Below are the code and all the weights of a small trained network. Each question names an input and a class and asks about switching units off, where a switched-off unit gives its printed mean instead of its output.

import numpy as np


def w(rows, s, z=0):
    codes = np.array(rows[::2]) - 128.0
    scale = np.full(codes.shape[1], s)
    scale[-1] = z or s
    return codes * scale


def norm(h):
    return h / np.sqrt((h * h).mean(-1, keepdims=True) + 1e-5)


def f(y):
    return y / 2 * (1 + np.tanh(0.7978845608 * (y + 0.044715 * y**3)))


def log_softmax(a):
    a = a - a.max(-1, keepdims=True)
    return a - np.log(np.exp(a).sum(-1, keepdims=True))


def net(x, mask):
    res = np.array(x, float).reshape(1, 7) / 4 @ E
    u = 0
    for l in range(3):
        y = f(norm(res) @ A[l][:, :-1].T + A[l][:, -1])
        res = res + np.where(mask[u : u + 6], y, B[l][:, -1]) @ B[l][:, :-1]
        u += 6
    return log_softmax(norm(res)[-1] @ U[:, :-1].T + U[:, -1])


A, B = {}, {}
E = w([
[84,250,179,153,100,220,133],'x0',
[140,198,128,167,84,6,98],'x1',
[120,117,200,92,149,117,168],'x2',
[149,111,111,74,94,135,8],'x3',
[130,89,177,54,80,97,175],'x4',
[135,126,135,198,79,201,177],'x5',
[2,147,77,208,158,84,205],'x6',
],0.0051)
A[0] = w([
[74,150,69,180,153,169,108,101],'0.n0',
[173,123,169,155,99,86,182,180],'0.n1',
[108,184,117,114,94,93,69,7],'0.n2',
[131,75,102,144,117,156,254,48],'0.n3',
[149,121,118,117,126,67,106,122],'0.n4',
[138,131,83,117,121,106,56,129],'0.n5',
],0.0094,0.0019)
B[0] = w([
[130,235,77,64,254,139,47,253],'0.n0',
[103,192,116,145,205,171,118,211],'0.n1',
[130,142,186,42,117,82,182,191],'0.n2',
[89,113,213,133,103,100,186,250],'0.n3',
[96,80,160,165,108,155,72,205],'0.n4',
[154,57,176,175,125,212,145,227],'0.n5',
],0.0076,0.0033)
A[1] = w([
[58,73,182,155,127,153,214,5],'1.n0',
[93,220,140,107,101,57,183,71],'1.n1',
[126,192,143,87,83,137,120,70],'1.n2',
[124,119,150,117,121,199,243,106],'1.n3',
[49,199,51,171,183,177,122,206],'1.n4',
[72,39,103,113,206,2,139,173],'1.n5',
],0.0076,0.0028)
B[1] = w([
[150,61,149,150,63,77,158,167],'1.n0',
[100,149,2,104,136,148,22,188],'1.n1',
[127,162,148,145,83,95,204,144],'1.n2',
[181,45,119,175,177,77,136,175],'1.n3',
[58,166,141,207,146,153,83,254],'1.n4',
[80,165,144,166,201,179,159,226],'1.n5',
],0.0076,0.0063)
A[2] = w([
[85,190,157,121,50,128,137,77],'2.n0',
[53,40,130,176,179,113,164,7],'2.n1',
[211,129,120,163,100,176,137,188],'2.n2',
[133,136,174,109,127,119,1,110],'2.n3',
[214,116,68,102,143,172,69,67],'2.n4',
[132,75,141,55,165,157,110,123],'2.n5',
],0.0081,0.0016)
B[2] = w([
[143,180,26,102,172,80,165,154],'2.n0',
[173,169,171,124,80,87,218,254],'2.n1',
[55,144,93,182,152,157,122,164],'2.n2',
[230,35,179,187,116,101,150,221],'2.n3',
[182,1,115,144,96,176,50,169],'2.n4',
[130,137,53,214,151,164,130,172],'2.n5',
],0.0081,0.0046)
U = w([
[149,51,188,120,123,81,205,173],'0',
[167,12,111,135,133,188,31,123],'1',
[157,162,82,9,73,91,114,1],'2',
[53,189,96,165,204,153,118,194],'3',
],0.015,0.0048)

Each question gives the input, the list of numbers given to net, and the class t.
The units are the neurons (one row each of A and B). Each row of codes is followed by its name. A weight is (code - 128) times the scale printed after its matrix; where a second scale follows, it is the last column's (A, B and U).
mask holds one flag per neuron, layer by layer. A switched-off neuron (its flag False) gives its mean, the last column of its row in B, instead of its output. The means were averaged over made-up inputs and are rounded, as every weight is.
A unit's drop is (log p(t) with every unit on - log p(t) with that unit switched off) / (log p(t) with every unit on - log p(t) with every unit switched off).
The circuit of an input: a set's keep is (log p(t) with only the set's units on - log p(t) with every unit switched off) / (log p(t) with every unit on - log p(t) with every unit switched off). Starting from the 12 units with the biggest drops (on a tie, the unit counted first), units are removed one at a time, each time the one whose removal leaves the highest keep (on an exact tie, the one counted first), for as long as the keep stays at least 0.8.
circuit, biggest first: the units of the circuit, biggest drop first
unit that matters most: the unit with the biggest drop
top k neurons: the k neurons with the biggest drops, biggest first
k most important neurons of layer l: the k neurons of layer l with the biggest drops, biggest first
input [-6,-4,6,-6,-6,2,7], class 0: top 4 neurons => 0.n3, 1.n0, 2.n1, 1.n3
input [-4,-7,-7,-3,3,2,7], class 0: unit that matters most => 0.n3
input [3,8,0,-3,6,-5,-1], class 2: circuit, biggest first => 1.n4, 1.n1
input [-2,-7,-5,0,1,1,3], class 0: 2 most important neurons of layer 2 => 2.n1, 2.n2
input [7,4,5,-5,5,3,-7], class 3: top 2 neurons => 0.n1, 2.n2
input [-2,6,1,8,-2,-5,3], class 0: 2 most important neurons of layer 0 => 0.n2, 0.n0
input [-1,8,5,-6,6,-4,-7], class 1: 2 most important neurons of layer 1 => 1.n1, 1.n0
input [0,-1,-7,1,5,-1,1], class 1: 3 most important neurons of layer 0 => 0.n3, 0.n5, 0.n4
input [4,-5,5,-3,2,-5,6], class 0: top 2 neurons => 1.n0, 0.n3
input [4,3,3,8,-1,-2,3], class 2: top 3 neurons => 0.n2, 1.n2, 2.n0
input [-6,-1,5,-1,3,-2,-4], class 3: circuit, biggest first => 1.n5, 2.n5
input [6,7,4,7,6,1,8], class 2: 2 most important neurons of layer 0 => 0.n2, 0.n0
input [-7,-1,4,3,-3,3,4], class 0: top 2 neurons => 0.n3, 2.n1
input [5,2,-3,3,6,-6,-5], class 0: unit that matters most => 2.n3
input [1,5,-5,-4,-3,-8,-5], class 0: top 2 neurons => 0.n2, 1.n1
input [-4,7,8,-2,2,-6,-8], class 1: 2 most important neurons of layer 2 => 2.n1, 2.n5
